[[ 425  309  480    0  136  399  223]
 [ 256  369 -159  113 -132  152  -87]
 [ 181  451    7  107 -156    5 -305]
 [-212   86  796  318 -633 -278  156]
 [ -90  108  613  562 -560 -114  484]
 [ 426  143  407 -100  228  477  313]] | 256

[[141  96 108  97 136 102 148]
 [ 77 137 116 112  66  98  90]
 [ 91 132 125 136  83  88  86]
 [ 84  96  89 143 118  88  99]
 [ 86  91  67  92 112 131  80]
 [201 137 144  92 147 133 124]
 [203 110 129  98 186 111 153]
 [179 106 134  92 148 116 154]
 [136  90  95  51 115 150 142]
 [ 81  82 121  98  83 103 147]
 [111  85 113 103 110  97 128]
 [201 106 146  67 147 121 159]] | 77

[[1 4 3 3 2 4 2 1 3 4 5]
 [7 4 5 5 6 4 6 7 5 4 4]
 [7 4 4 3 2 4 3 3 3 2 3]
 [9 4 5 4 4 4 5 7 4 2 3]
 [3 4 4 5 5 4 5 5 5 5 4]
 [7 4 5 5 6 4 6 8 5 4 4]
 [2 4 4 5 6 4 5 5 5 6 5]
 [1 4 4 4 4 4 4 2 4 5 5]
 [2 4 4 4 4 4 3 2 4 5 4]] | 7

[[38 68 63 73 82 14]
 [30 71 46 32 34 73]
 [47 73 37 14 54 76]
 [88 62 73 34 73 58]
 [64 54 23 46 65 80]] | 30

[[8534 4651 5267 6837 4340 8180 5997 4799 5162 7168 7559 6407 4402]
 [2988 5696 4684 5760 5442 4902 6334 5704 4665 6320 6787 6082 5608]
 [6471 7166 6786 7694 5622 4266 6692 6475 7365 6731 6263 7695 7157]
 [5687 7224 7878 5246 7447 4971 5264 7962 7310 6670 4600 5869 6008]
 [4935 7097 6289 6260 4976 5152 8976 7127 6464 6444 6688 8378 5747]
 [6301 3342 3468 6892 4083 7393 6445 3374 3361 7439 6792 6238 4500]
 [7081 7017 6731 4884 6481 4681 5609 7371 7920 6153 5630 5891 4823]
 [6474 6985 6212 7129 8099 9105 7013 7357 6594 4904 8269 2478 1715]
 [7023 4809 5931 6521 7361 5945 5975 4223 4237 6046 7784 6844 7267]
 [5130 6224 6004 7751 6872 6609 7646 5654 6736 4218 6257 3810 5622]] | 2988

[[3995 4869 4187 5185 5768 7136]
 [5312 4383 3944 4885 1942 2724]
 [4347 4706 6229 5283 6273 4971]
 [4961 6618 4908 5053 6046 4617]
 [4485 3216 5693 4170 4385 5461]
 [5387 4401 4912 7835 6362 6366]
 [4089 3840 5760 5946 5464 3419]] | 5312

[[ 349 -381  332 -479  240  278  167  220  592  162  512  808 -212]
 [ -41  764   26  363  320  276  247  674  489  533  200 -407 -122]
 [ 722  -70  -43  443   69   93  896   37 -676 -241  317  493 -260]
 [ 126  137  272  344 -182   12  311  163   45  264   46  454 -263]
 [  -9  339  -32 -392 -212   46  362  106 -224  484 -325  156 -183]
 [   2  710  219  208  113   96   11  486  472  419 -169 -238  248]
 [ 187  338 -556  751  691  392  287   98 -592  481 -475  -27   53]
 [ -28  124 -799 -257 -415  183  263  336 -381  250  -63 -716 -234]
 [-364  805  -49  -13   64  -28  359  407  654  768  219 -478    6]
 [  15   30 -397  241   92 -255  437  179 -324  311  -39 -198  220]
 [ 165  150 -209  680  237  928 -197   85  335  -55  507 -174 -273]
 [ -59 -133  208  137  249  157  231  -11  264  200  600  359 -129]] | -41

[[51 52 54 49 44 36 69 70 30 32 51 34 38 41]
 [77 61 61 51 51 57 45 22 49 34 34 66 45 34]
 [34 38 36 50 49 54 25 41 42 45 30 47 50 59]
 [33 27 51 49 51 27 41 62 49 40 60 68 33 70]
 [68 51 24 56 52 47 40 51 94 44 46 53 34 52]
 [32 35 45 50 39 37 24 66 77 69 54 54 53 36]] | 77
---
[[ 17   7  24  30  18 -19 -27]
 [ -4  -1 -10 -21 -10  -5  19]
 [-15   7  13  10  -6  27  19]] -> -27

[[42 89 34 77 45 91]
 [67 60 59 84 37 77]
 [31 67 23 60 33 82]] -> 23

[[ 558 -497  217  147  541 -385  397]
 [ 647  367   83   68 -521 -283  167]
 [  84 -206  108  393  783  369  217]] -> -521

[[ 692   37  920 -623]
 [ 664   37  920 -613]] -> -623

[[77 76 95 66 23 45 76]
 [75 96 59 45 58 96 75]] -> 23

[[3 9 4 3 4 7 5]
 [5 9 4 4 7 2 8]] -> 2

[-397  121 -708  219 -197  769 -258] -> -708
---
[[ 0.10  0.13  0.14 -0.16]
 [ 0.01  0.08  0.14 -0.16]] | 0.14

[[-13.24  -4.72 -23.09  10.42  -6.66]
 [  5.86   9.82  -7.06  -0.61  -8.56]
 [ -0.01   4.65   3.89 -14.69  12.21]] | -14.69

[[-154.840    4.794  221.863 -155.360  147.651  113.247 -109.133]
 [  39.864  -50.914  176.091  -73.334   -4.213  -20.329  111.732]] | -20.329

[-0.119 -0.089  0.152  0.144] | 0.152

[[-158.84 -109.19 -173.39  -67.17  -31.08]
 [ 179.30   43.30 -163.91   95.91 -159.91]] | 95.91

[ 0.15 -0.19 -0.04  0.00  0.06 -0.03] | 0.06

[-0.9 -1.0 -1.6 -1.1 -1.5 -0.8  1.6] | -0.8

[ 0.120  0.195 -0.023 -0.186  0.106 -0.105] | 0.106
---
array([[-321, -735,  -89,    0,  214,  160,  624],
       [-325, -626,  -82,  -89,  290,  128,  561],
       [-352, -396, -108, -915, -969,  668,  476]]) Out: -396

array([ 19, 157, 230,  78, 119,  50]) Out: 157

array([[7794, 5516, 2308, 3211, 5289],
       [6638, 9428, 7545, 1391, 7664]]) Out: 9428

array([[9, 6, 7, 3],
       [5, 5, 4, 2],
       [6, 3, 4, 5]]) Out: 3

array([[ 778,  674,    2,  502,  373],
       [ 260,  913, -665,    1,  294]]) Out: 913

array([ -8,  28,   8, -35,   6]) Out: 28

array([[5, 4, 4, 5, 4, 5, 5],
       [6, 7, 4, 6, 2, 3, 5],
       [3, 1, 5, 3, 4, 6, 4]]) Out: 1

array([10, 93, 82, 64, 41, 48]) Out: 93
